Below is a small trained network, with its code and all its weights. Each question gives an input and a target symbol and asks what happens when units are switched off, that is, made to give their printed mean instead of their output.

import numpy as np


def w(rows, s, z=0):
    codes = np.array(rows[::2]) - 128.0
    scale = np.full(codes.shape[1], s)
    scale[-1] = z or s
    return codes * scale


def norm(h):
    return h / np.sqrt((h * h).mean(-1, keepdims=True) + 1e-5)


def softmax(a):
    e = np.exp(a - a.max(-1, keepdims=True))
    return e / e.sum(-1, keepdims=True)


def log_softmax(a):
    a = a - a.max(-1, keepdims=True)
    return a - np.log(np.exp(a).sum(-1, keepdims=True))


def net(x, mask):
    ids = ['δεζθμξστ'.index(c) for c in x.split()]
    T = len(ids)
    res = E[ids] + P[:T]
    u = 0
    for l in range(2):
        r = norm(res)
        for j in range(3):
            rows = slice(3 * j, 3 * j + 3)
            q, k, v = (r @ M[l][rows].T for M in (Q, K, V))
            z = softmax(np.where(np.tri(T) > 0, q @ k.T / 3**0.5, -1e9)) @ v
            o = O[l][rows]
            res = res + np.where(mask[u + j], z, o[:, -1]) @ o[:, :-1]
        u += 3
    return log_softmax(norm(res)[-1] @ U[:, :-1].T + U[:, -1])


Q, K, V, O = {}, {}, {}, {}
E = w([
[141,123,199,138,149,148,157,107],'δ',
[150,103,146,179,99,111,108,138],'ε',
[158,89,162,121,185,117,96,178],'ζ',
[195,137,147,139,108,133,146,174],'θ',
[182,145,109,158,165,109,106,108],'μ',
[94,248,154,107,96,3,115,126],'ξ',
[169,98,114,138,119,111,179,130],'σ',
[115,130,107,172,141,115,156,188],'τ',
],0.0053)
P = w([
[140,110,17,140,129,253,139,126],'0',
[140,131,57,131,123,188,125,126],'1',
[142,134,81,147,129,154,134,124],'2',
[139,134,107,152,134,130,144,128],'3',
[147,137,120,146,139,111,153,123],'4',
[148,138,136,146,134,95,152,122],'5',
[149,144,152,141,135,79,155,115],'6',
[148,142,166,136,125,66,165,119],'7',
[145,145,171,132,125,50,160,112],'8',
[144,151,184,129,122,38,158,109],'9',
[154,155,190,127,122,30,159,102],'10',
],0.0028)
Q[0] = w([
[139,131,100,201,129,49,171,170],'0.h0',
[165,154,129,126,78,73,157,125],'0.h0',
[34,97,122,64,133,231,112,151],'0.h0',
[117,109,95,115,148,185,99,131],'0.h1',
[102,133,197,145,158,59,173,143],'0.h1',
[104,135,122,148,184,106,122,138],'0.h1',
[96,120,52,88,109,208,74,120],'0.h2',
[155,73,135,185,132,162,131,125],'0.h2',
[255,117,211,223,207,32,193,148],'0.h2',
],0.0058)
K[0] = w([
[167,187,143,112,96,104,121,115],'0.h0',
[110,165,158,100,143,87,89,98],'0.h0',
[187,46,98,179,196,216,126,128],'0.h0',
[158,99,116,112,138,164,107,148],'0.h1',
[84,152,155,95,103,56,109,114],'0.h1',
[151,139,172,66,100,111,81,118],'0.h1',
[139,88,109,180,151,241,132,137],'0.h2',
[92,186,115,164,175,68,159,149],'0.h2',
[123,194,175,115,117,2,142,145],'0.h2',
],0.0068)
V[0] = w([
[123,21,89,159,199,179,116,140],'0.h0',
[81,202,119,143,94,104,160,113],'0.h0',
[103,121,121,179,131,140,64,120],'0.h0',
[205,3,173,180,141,167,143,149],'0.h1',
[210,158,100,157,176,165,101,191],'0.h1',
[136,106,120,191,204,94,140,61],'0.h1',
[200,102,182,85,127,198,104,74],'0.h2',
[59,220,67,133,103,86,153,182],'0.h2',
[113,87,227,145,80,157,214,202],'0.h2',
],0.0028)
O[0] = w([
[222,69,219,138,136,86,164,80,51],'0.h0',
[73,100,52,91,131,212,126,149,181],'0.h0',
[145,79,173,169,142,148,141,127,108],'0.h0',
[48,62,34,107,154,159,133,103,175],'0.h1',
[4,140,168,94,105,204,98,90,252],'0.h1',
[111,47,103,104,71,181,135,181,179],'0.h1',
[77,113,175,218,211,142,149,203,22],'0.h2',
[169,154,65,3,93,72,120,72,235],'0.h2',
[138,173,165,142,170,241,3,88,125],'0.h2',
],0.0025,0.0024)
Q[1] = w([
[70,123,156,112,94,182,92,141],'1.h0',
[74,65,250,204,168,234,105,185],'1.h0',
[43,155,72,86,68,98,213,171],'1.h0',
[180,169,68,113,126,68,185,157],'1.h1',
[115,177,59,111,51,123,169,255],'1.h1',
[203,136,217,99,76,155,181,140],'1.h1',
[151,130,147,116,184,147,91,90],'1.h2',
[137,122,129,99,169,169,69,134],'1.h2',
[76,125,113,164,132,106,147,161],'1.h2',
],0.0076)
K[1] = w([
[159,128,110,150,161,227,54,80],'1.h0',
[124,137,60,192,130,250,104,122],'1.h0',
[157,156,120,4,112,58,99,75],'1.h0',
[92,207,164,64,69,103,115,133],'1.h1',
[102,191,144,3,116,111,46,28],'1.h1',
[61,253,95,236,210,155,50,161],'1.h1',
[71,104,94,202,157,139,169,170],'1.h2',
[134,104,124,201,183,180,162,147],'1.h2',
[167,79,114,91,107,91,64,59],'1.h2',
],0.0062)
V[1] = w([
[178,112,183,77,125,163,169,50],'1.h0',
[168,75,143,105,135,130,159,208],'1.h0',
[69,159,158,181,48,145,202,109],'1.h0',
[123,146,179,118,144,150,140,2],'1.h1',
[94,117,169,52,62,152,158,144],'1.h1',
[237,122,177,133,99,146,131,151],'1.h1',
[148,146,127,96,219,132,176,140],'1.h2',
[73,182,65,128,123,118,157,90],'1.h2',
[124,102,128,157,146,140,187,169],'1.h2',
],0.0048)
O[1] = w([
[195,48,164,100,120,39,186,82,85],'1.h0',
[98,101,208,70,130,106,76,122,125],'1.h0',
[85,195,105,104,11,67,201,88,188],'1.h0',
[111,101,186,149,184,184,121,37,14],'1.h1',
[77,67,172,79,97,196,169,171,81],'1.h1',
[255,148,213,125,91,168,116,161,67],'1.h1',
[137,205,98,69,177,135,176,154,144],'1.h2',
[111,127,162,190,162,159,159,135,248],'1.h2',
[83,162,142,83,108,121,126,145,237],'1.h2',
],0.0043,0.0014)
U = w([
[153,42,131,60,101,71,227,87,100],'δ',
[70,150,218,122,173,176,167,55,205],'ε',
[118,55,142,49,215,105,46,193,192],'ζ',
[114,70,134,209,52,103,48,107,110],'θ',
[213,172,80,216,237,77,123,91,85],'μ',
[2,177,38,92,102,132,123,152,179],'ξ',
[125,130,120,123,144,122,139,146,5],'σ',
[225,186,185,115,68,180,115,201,92],'τ',
],0.0049,0.0031)

Each question gives the input, a string of symbols that net reads in full, and the target symbol t.
The units are the heads (3 rows each of Q, K, V and O). Each row of codes is followed by its name. A weight is (code - 128) times the scale printed after its matrix; where a second scale follows, it is the last column's (O and U).
mask holds one flag per head, layer by layer. A switched-off head (its flag False) gives its mean, the last column of its rows in O, instead of its output. The means were averaged over made-up inputs and are rounded, as every weight is.
A unit's drop is (log p(t) with every unit on - log p(t) with that unit switched off) / (log p(t) with every unit on - log p(t) with every unit switched off).
The circuit of an input: a set's keep is (log p(t) with only the set's units on - log p(t) with every unit switched off) / (log p(t) with every unit on - log p(t) with every unit switched off). Starting from all 6 units, units are removed one at a time, each time the one whose removal leaves the highest keep (on an exact tie, the one counted first), for as long as the keep stays at least 0.8.
units of the circuit, in order: the units of the circuit, biggest drop first
most important unit: the unit with the biggest drop
heads that matter: for each layer, one digit per head in row order, 1 if its drop is at least 0.15 and else 0, layers parted by /
input ξ ζ μ σ τ, target ζ: most important unit	0.h0
input ζ τ θ τ, target τ: units of the circuit, in order	(1.h1; 0.h0)
input ε μ θ ξ μ ζ σ τ τ ε, target ζ: units of the circuit, in order	(1.h0; 0.h0; 0.h2)
input μ ξ μ τ τ σ, target ξ: heads that matter	100 / 100
input τ ξ ζ δ τ ζ θ θ δ ε, target δ: units of the circuit, in order	(0.h2; 1.h0)
input σ ξ θ ζ μ θ ζ ε, target ζ: heads that matter	101 / 100
input ξ ε ζ τ, target ζ: units of the circuit, in order	(1.h0; 0.h0; 0.h2)
input ξ ε δ μ, target δ: units of the circuit, in order	(0.h2; 1.h0; 1.h1)
input θ τ σ μ τ σ μ θ, target ξ: heads that matter	011 / 010
input τ μ μ ζ τ τ θ μ θ, target μ: heads that matter	011 / 010
input τ θ θ ζ μ μ ξ τ ζ τ θ, target ζ: heads that matter	101 / 100
input ξ ζ τ σ, target ζ: units of the circuit, in order	(0.h0; 1.h0)
input ζ ξ δ μ τ τ μ ζ σ, target ζ: units of the circuit, in order	(1.h0; 0.h0)
input τ ζ τ θ δ ξ μ τ τ δ ε, target δ: heads that matter	101 / 110
input τ μ δ ξ τ μ μ σ, target ξ: units of the circuit, in order	(0.h0)
input μ δ θ ε τ σ τ, target δ: units of the circuit, in order	(1.h0; 0.h0)
input τ ξ μ θ δ, target δ: heads that matter	001 / 100
input ζ θ ε μ τ μ, target ξ: heads that matter	010 / 100
input τ μ δ μ ε μ τ, target μ: heads that matter	111 / 010
input δ σ ζ μ τ θ ζ ξ τ ε, target ξ: most important unit	0.h2
